Below is a small trained network, with its code and all its weights. Each question gives an input and a target symbol and asks what happens when units are switched off, that is, made to give their printed mean instead of their output.

import numpy as np


def w(rows, s, z=0):
    codes = np.array(rows[::2]) - 128.0
    scale = np.full(codes.shape[1], s)
    scale[-1] = z or s
    return codes * scale


def f(y):
    return y / 2 * (1 + np.tanh(0.7978845608 * (y + 0.044715 * y**3)))


def softmax(a):
    e = np.exp(a - a.max(-1, keepdims=True))
    return e / e.sum(-1, keepdims=True)


def log_softmax(a):
    a = a - a.max(-1, keepdims=True)
    return a - np.log(np.exp(a).sum(-1, keepdims=True))


def net(x, mask):
    ids = ['αβδεζηθξπφψω'.index(c) for c in x.split()]
    T = len(ids)
    res = E[ids] + P[:T]
    q, k, v = (res @ M[0].T for M in (Q, K, V))
    z = softmax(np.where(np.tri(T) > 0, q @ k.T / 3**0.5, -1e9)) @ v
    res = res + np.where(mask[0], z, O[0][:, -1]) @ O[0][:, :-1]
    y = f(res @ A[0][:, :-1].T + A[0][:, -1])
    res = res + np.where(mask[1:25], y, B[0][:, -1]) @ B[0][:, :-1]
    return log_softmax(res[-1] @ U[:, :-1].T + U[:, -1])


Q, K, V, O, A, B = {}, {}, {}, {}, {}, {}
E = w([
[140,175,129],'α',
[153,154,131],'β',
[115,60,198],'δ',
[115,85,182],'ε',
[200,122,127],'ζ',
[78,162,166],'η',
[92,152,6],'θ',
[106,84,170],'ξ',
[41,102,181],'π',
[145,152,151],'φ',
[99,150,165],'ψ',
[160,73,160],'ω',
],0.015)
P = w([
[160,201,69],'0',
[252,75,46],'1',
[233,98,75],'2',
[104,255,75],'3',
[142,175,76],'4',
[192,106,115],'5',
[147,171,108],'6',
[121,179,127],'7',
[141,145,143],'8',
[148,138,159],'9',
[128,151,169],'10',
[119,148,169],'11',
[104,149,178],'12',
],0.0085)
Q[0] = w([
[192,71,144],'H1',
[73,192,125],'H1',
[109,34,254],'H1',
],0.009)
K[0] = w([
[80,224,140],'H1',
[108,113,70],'H1',
[182,182,252],'H1',
],0.013)
V[0] = w([
[29,132,114],'H1',
[114,43,153],'H1',
[5,162,105],'H1',
],0.013)
O[0] = w([
[169,242,51,5],'H1',
[56,58,11,17],'H1',
[183,220,72,3],'H1',
],0.012,0.0025)
A[0] = w([
[113,95,20,93],'N1',
[160,197,99,128],'N2',
[105,99,152,58],'N3',
[39,146,159,95],'N4',
[139,109,135,30],'N5',
[80,169,152,56],'N6',
[61,160,152,134],'N7',
[123,74,118,159],'N8',
[103,95,128,164],'N9',
[76,178,162,131],'N10',
[192,106,136,40],'N11',
[134,117,230,130],'N12',
[186,99,113,49],'N13',
[156,135,75,67],'N14',
[135,119,109,64],'N15',
[164,111,85,12],'N16',
[146,80,79,77],'N17',
[150,131,35,82],'N18',
[113,48,153,185],'N19',
[141,123,94,65],'N20',
[112,142,192,114],'N21',
[120,169,42,136],'N22',
[146,127,4,102],'N23',
[83,95,97,15],'N24',
],0.014,0.011)
B[0] = w([
[245,109,237,127],'N1',
[110,58,61,169],'N2',
[82,90,207,147],'N3',
[182,147,49,155],'N4',
[25,57,54,120],'N5',
[213,107,58,123],'N6',
[194,134,177,148],'N7',
[84,205,156,179],'N8',
[208,140,206,177],'N9',
[108,89,89,146],'N10',
[66,143,37,127],'N11',
[74,86,26,241],'N12',
[137,174,92,123],'N13',
[138,177,199,133],'N14',
[29,171,85,118],'N15',
[129,28,38,124],'N16',
[77,203,125,124],'N17',
[62,92,102,139],'N18',
[143,190,151,254],'N19',
[72,149,182,122],'N20',
[79,85,56,173],'N21',
[159,121,184,150],'N22',
[132,110,234,143],'N23',
[86,114,114,126],'N24',
],0.011,0.016)
U = w([
[121,200,101,168],'α',
[189,151,43,153],'β',
[145,92,83,4],'δ',
[139,228,136,229],'ε',
[3,86,137,89],'ζ',
[236,8,170,131],'η',
[152,139,46,121],'θ',
[52,188,138,114],'ξ',
[73,119,59,56],'π',
[147,210,98,168],'φ',
[81,98,64,31],'ψ',
[74,114,27,58],'ω',
],0.0054,0.0029)

Each question gives the input, a string of symbols that net reads in full, and the target symbol t.
The units are the heads (3 rows each of Q, K, V and O) and the neurons (one row each of A and B). Each row of codes is followed by its name. A weight is (code - 128) times the scale printed after its matrix; where a second scale follows, it is the last column's (O, A, B and U).
mask holds one flag per unit, heads first, then neurons. A switched-off unit (its flag False) gives its mean, the last column of its rows in O or B, instead of its output. The means were averaged over made-up inputs and are rounded, as every weight is.
A unit's drop is (log p(t) with every unit on - log p(t) with that unit switched off) / (log p(t) with every unit on - log p(t) with every unit switched off).
The circuit of an input: a set's keep is (log p(t) with only the set's units on - log p(t) with every unit switched off) / (log p(t) with every unit on - log p(t) with every unit switched off). Starting from the 12 units with the biggest drops (on a tie, the unit counted first), units are removed one at a time, each time the one whose removal leaves the highest keep (on an exact tie, the one counted first), for as long as the keep stays at least 0.8.
units of the circuit, in order: the units of the circuit, biggest drop first
top k neurons: the k neurons with the biggest drops, biggest first
drop of u: that unit's drop, to one decimal
input ζ ψ α, target ζ: units of the circuit, in order => (H1, N12)
input δ ζ φ β, target ζ: top 3 neurons => (N3, N12, N21)
input δ ζ ζ ψ ψ, target ζ: units of the circuit, in order => (H1)
input ω β δ, target ξ: top 2 neurons => (N19, N8)
input ζ ζ φ δ, target ζ: top 2 neurons => (N3, N12)
input η φ ω η ξ ω, target β: units of the circuit, in order => (H1, N2)
input δ π ψ, target ε: units of the circuit, in order => (H1, N12, N2, N21)
input ω ζ ω φ, target ζ: top 2 neurons => (N3, N12)
input δ ω ε, target ε: top 3 neurons => (N19, N8, N9)
input ζ ζ φ ε, target ζ: top 4 neurons => (N3, N12, N21, N8)
input ζ δ δ π, target ε: top 3 neurons => (N19, N8, N9)
input ζ ω ξ ζ α ξ, target ζ: drop of N3 => 0.3
input ξ δ ξ φ η ω β η β ζ θ, target η: drop of N22 => 0.2
input ω ξ δ δ π, target ε: drop of N8 => 0.3
